The rows of L lie close to a flat space through zero of 2 dimensions, with a little noise. Each new row is followed by its nearest point in the flat space through zero of 2 dimensions that fits L best, without centring it.
L:
[[-3.32, +0.64, +1.18, -1.51],
[+3.32, -1.19, -1.19, +1.72],
[+1.05, +0.41, -1.13, +1.53],
[+1.03, +1.67, -2.42, +2.62],
[-4.29, +3.03, -0.43, +0.04],
[+5.17, -2.56, -1.08, +1.04],
[-0.75, -1.52, +1.95, -2.15],
[+1.88, -1.91, +0.69, +0.18],
[+0.66, -2.56, +2.25, -2.50],
[+4.33, -0.98, -2.14, +2.52],
[-1.39, +2.43, -1.45, +1.47],
[+1.65, +0.51, -1.76, +1.89],
[-1.38, +1.77, -1.44, +1.43]]
New rows and their nearest points:
[+1.83, +0.01, +0.41, -2.17] -> [+0.89, -1.27, +0.74, -0.72]
[-4.12, +0.39, -1.94, +2.64] -> [-2.46, +2.78, -1.27, +1.17]
[-1.28, +1.08, -2.23, +4.20] -> [-0.24, +2.51, -2.53, +2.66]
[+2.84, -0.97, +0.94, -3.85] -> [+1.61, -2.63, +1.69, -1.68]
[+3.94, -5.10, +0.36, +1.66] -> [+5.08, -3.51, +0.23, +0.13]
[-1.74, -1.14, +1.99, -5.40] -> [-2.21, -1.67, +3.32, -3.68]
[-0.22, -0.90, -0.39, +1.59] -> [+0.52, +0.13, -0.50, +0.57]
[+1.58, -4.21, -3.78, +0.24] -> [+3.26, -1.55, -0.61, +0.88]
[+4.18, -1.88, +0.41, -0.14] -> [+3.74, -2.53, +0.11, +0.15]
[+1.21, -0.12, +2.25, -3.94] -> [-0.12, -1.98, +2.20, -2.34]
[+1.22, +1.24, +3.02, -2.62] -> [-0.45, -1.23, +1.63, -1.76]
[-3.21, +4.40, -1.33, +0.73] -> [-3.69, +3.72, -1.42, +1.24]
[-0.64, +3.82, -0.39, +4.07] -> [-1.02, +3.07, -2.58, +2.66]
[+2.38, -2.61, -1.64, -1.72] -> [+2.61, -2.08, +0.41, -0.25]
[+5.35, -4.31, -1.40, +0.83] -> [+5.92, -3.41, -0.46, +0.92]
[-3.84, +4.65, -1.76, +1.85] -> [-3.97, +4.44, -1.99, +1.82]
[-2.69, -3.68, +2.37, -1.13] -> [-1.21, -1.60, +2.55, -2.79]
[+4.36, -1.33, -2.38, +2.93] -> [+4.64, -0.92, -2.24, +2.71]
[+1.38, +4.14, -2.31, +3.76] -> [+0.57, +2.89, -3.49, +3.74]
[-3.17, +2.89, -2.28, +0.22] -> [-3.08, +3.12, -1.20, +1.04]
[-1.77, -0.38, -0.12, -0.55] -> [-1.28, +0.37, +0.50, -0.62]
[+2.11, +4.61, -0.78, +6.03] -> [+1.19, +3.00, -4.04, +4.37]
[+3.27, -2.44, -1.69, -2.27] -> [+3.12, -2.44, +0.45, -0.25]
[+1.78, +0.42, +2.25, -2.96] -> [+0.31, -1.71, +1.61, -1.69]
[-3.15, -2.38, +4.11, -3.55] -> [-2.73, -1.82, +3.85, -4.28]
[-1.21, +1.37, -2.76, -0.57] -> [-1.15, +1.63, -0.94, +0.92]
[+3.58, -0.26, -1.95, +3.07] -> [+3.64, -0.21, -2.30, +2.70]
[+1.57, -1.19, -1.55, +3.93] -> [+2.58, +0.19, -1.99, +2.30]
[+0.25, +4.95, -2.43, +3.28] -> [-0.65, +3.60, -3.40, +3.56]
[-2.54, +1.11, +1.47, +2.52] -> [-2.01, +1.67, -0.39, +0.27]
